Below are the code and all the weights of a small trained network. Each question names an input and a class and asks about switching units off, where a switched-off unit gives its printed mean instead of its output.

import numpy as np


def w(rows, s, z=0):
    codes = np.array(rows[::2]) - 128.0
    scale = np.full(codes.shape[1], s)
    scale[-1] = z or s
    return codes * scale


def norm(h):
    return h / np.sqrt((h * h).mean(-1, keepdims=True) + 1e-5)


def f(y):
    return y / 2 * (1 + np.tanh(0.7978845608 * (y + 0.044715 * y**3)))


def log_softmax(a):
    a = a - a.max(-1, keepdims=True)
    return a - np.log(np.exp(a).sum(-1, keepdims=True))


def net(x, mask):
    res = np.array(x, float).reshape(1, 4) / 4 @ E
    u = 0
    for l in range(2):
        y = f(norm(res) @ A[l][:, :-1].T + A[l][:, -1])
        res = res + np.where(mask[u : u + 9], y, B[l][:, -1]) @ B[l][:, :-1]
        u += 9
    return log_softmax(norm(res)[-1] @ U[:, :-1].T + U[:, -1])


A, B = {}, {}
E = w([
[3,53,155,144,167,130,132,118,58],'x0',
[58,161,98,140,174,140,140,55,236],'x1',
[96,155,83,44,90,186,194,128,93],'x2',
[98,165,70,190,154,117,172,204,133],'x3',
],0.0054)
A[0] = w([
[70,100,111,197,177,158,146,98,35,167],'L0N0',
[209,215,94,146,47,110,105,115,154,106],'L0N1',
[88,168,135,144,118,150,163,31,216,93],'L0N2',
[101,100,51,155,84,119,156,69,158,55],'L0N3',
[129,75,128,113,164,171,147,128,131,5],'L0N4',
[187,58,181,72,167,180,74,63,146,62],'L0N5',
[81,210,122,104,103,74,109,77,159,164],'L0N6',
[152,150,137,49,103,122,69,2,75,49],'L0N7',
[173,132,126,97,104,139,79,197,42,111],'L0N8',
],0.0051,0.0025)
B[0] = w([
[218,194,144,141,157,180,160,82,123,236],'L0N0',
[141,246,187,142,178,134,191,41,67,252],'L0N1',
[114,109,121,110,191,189,15,199,144,214],'L0N2',
[155,118,142,123,128,143,82,174,122,125],'L0N3',
[162,148,107,136,132,80,148,143,82,97],'L0N4',
[123,68,146,187,48,170,213,143,158,195],'L0N5',
[157,88,127,123,204,136,165,162,156,175],'L0N6',
[114,33,156,192,96,97,236,160,208,203],'L0N7',
[116,121,136,99,255,165,102,184,207,236],'L0N8',
],0.0054,0.0029)
A[1] = w([
[39,113,125,165,160,121,130,144,76,71],'L1N0',
[85,197,85,236,128,107,167,225,113,2],'L1N1',
[164,115,156,194,131,26,44,131,137,78],'L1N2',
[202,111,171,95,83,111,111,238,44,68],'L1N3',
[129,129,136,179,219,181,129,154,151,160],'L1N4',
[103,143,89,33,82,202,209,167,124,48],'L1N5',
[120,132,188,251,125,101,131,131,144,109],'L1N6',
[122,180,2,185,133,98,172,200,141,76],'L1N7',
[23,73,158,157,167,129,129,69,27,113],'L1N8',
],0.0063,0.0031)
B[1] = w([
[213,157,151,84,118,138,110,39,212,153],'L1N0',
[154,45,187,102,58,175,178,78,209,181],'L1N1',
[41,135,56,87,100,101,132,49,119,180],'L1N2',
[44,135,123,153,208,193,76,89,253,194],'L1N3',
[131,117,159,106,102,126,116,184,28,253],'L1N4',
[103,115,73,164,89,21,28,101,70,199],'L1N5',
[107,128,29,54,75,125,126,169,58,201],'L1N6',
[130,41,195,143,111,111,127,94,169,190],'L1N7',
[219,251,120,167,140,86,160,131,205,210],'L1N8',
],0.0071,0.0049)
U = w([
[224,248,149,167,148,113,182,95,146,207],'0',
[81,116,141,123,207,198,67,171,175,177],'1',
[143,35,175,150,30,129,198,113,177,155],'2',
[88,134,39,112,71,34,82,94,78,52],'3',
[141,129,132,122,106,133,186,219,27,6],'4',
],0.011,0.0017)

Each question gives the input, the list of numbers given to net, and the class t.
The units are the neurons (one row each of A and B). Each row of codes is followed by its name. A weight is (code - 128) times the scale printed after its matrix; where a second scale follows, it is the last column's (A, B and U).
mask holds one flag per neuron, layer by layer. A switched-off neuron (its flag False) gives its mean, the last column of its row in B, instead of its output. The means were averaged over made-up inputs and are rounded, as every weight is.
A unit's drop is (log p(t) with every unit on - log p(t) with that unit switched off) / (log p(t) with every unit on - log p(t) with every unit switched off).
The circuit of an input: a set's keep is (log p(t) with only the set's units on - log p(t) with every unit switched off) / (log p(t) with every unit on - log p(t) with every unit switched off). Starting from the 12 units with the biggest drops (on a tie, the unit counted first), units are removed one at a time, each time the one whose removal leaves the highest keep (on an exact tie, the one counted first), for as long as the keep stays at least 0.8.
units of the circuit, in order: the units of the circuit, biggest drop first
most important unit: the unit with the biggest drop
k most important neurons: the k neurons with the biggest drops, biggest first
k most important neurons of layer l: the k neurons of layer l with the biggest drops, biggest first
input [8,5,6,-1], class 0: most important unit : L1N8
input [0,-2,-2,-3], class 4: 3 most important neurons : (L1N6; L1N1; L1N7)
input [-5,-5,6,-7], class 2: 2 most important neurons of layer 1 : (L1N8; L1N6)
input [1,2,3,1], class 4: 3 most important neurons : (L0N2; L1N3; L1N4)
input [-2,-2,-2,-3], class 4: 2 most important neurons of layer 1 : (L1N6; L1N1)
input [3,6,7,-4], class 3: 2 most important neurons of layer 1 : (L1N5; L1N3)
input [-5,7,2,1], class 1: 2 most important neurons of layer 0 : (L0N2; L0N0)
input [8,7,-6,5], class 0: 2 most important neurons of layer 1 : (L1N8; L1N0)
input [-5,2,-8,6], class 3: 2 most important neurons of layer 0 : (L0N5; L0N7)
input [0,-2,8,-7], class 3: 3 most important neurons : (L1N5; L1N1; L1N7)
input [-5,-2,-8,-7], class 3: 4 most important neurons of layer 1 : (L1N2; L1N6; L1N1; L1N7)
input [-4,-1,-4,-7], class 2: 2 most important neurons : (L0N5; L1N8)
input [1,4,-7,7], class 2: 3 most important neurons : (L1N1; L1N7; L1N5)
input [1,-5,-3,6], class 2: most important neuron : (L1N1)
input [6,-7,8,3], class 3: 2 most important neurons : (L1N5; L0N1)
input [-2,3,0,4], class 2: 4 most important neurons : (L0N8; L1N7; L1N1; L0N0)
input [-5,-6,-3,-1], class 1: 2 most important neurons of layer 0 : (L0N0; L0N8)
input [-3,7,-1,-6], class 1: 2 most important neurons : (L0N2; L1N1)
input [2,0,7,7], class 2: 3 most important neurons of layer 1 : (L1N1; L1N7; L1N6)
input [5,6,8,-1], class 3: units of the circuit, in order : (L1N5)
input [-6,8,5,-2], class 1: 3 most important neurons : (L0N2; L1N8; L0N0)
input [-6,-1,7,-6], class 3: 2 most important neurons of layer 1 : (L1N5; L1N8)
input [-1,3,-2,-5], class 2: 2 most important neurons : (L0N5; L0N7)
input [5,-8,2,-3], class 1: 2 most important neurons : (L1N3; L0N1)
input [-2,2,0,2], class 4: 3 most important neurons of layer 1 : (L1N4; L1N3; L1N8)
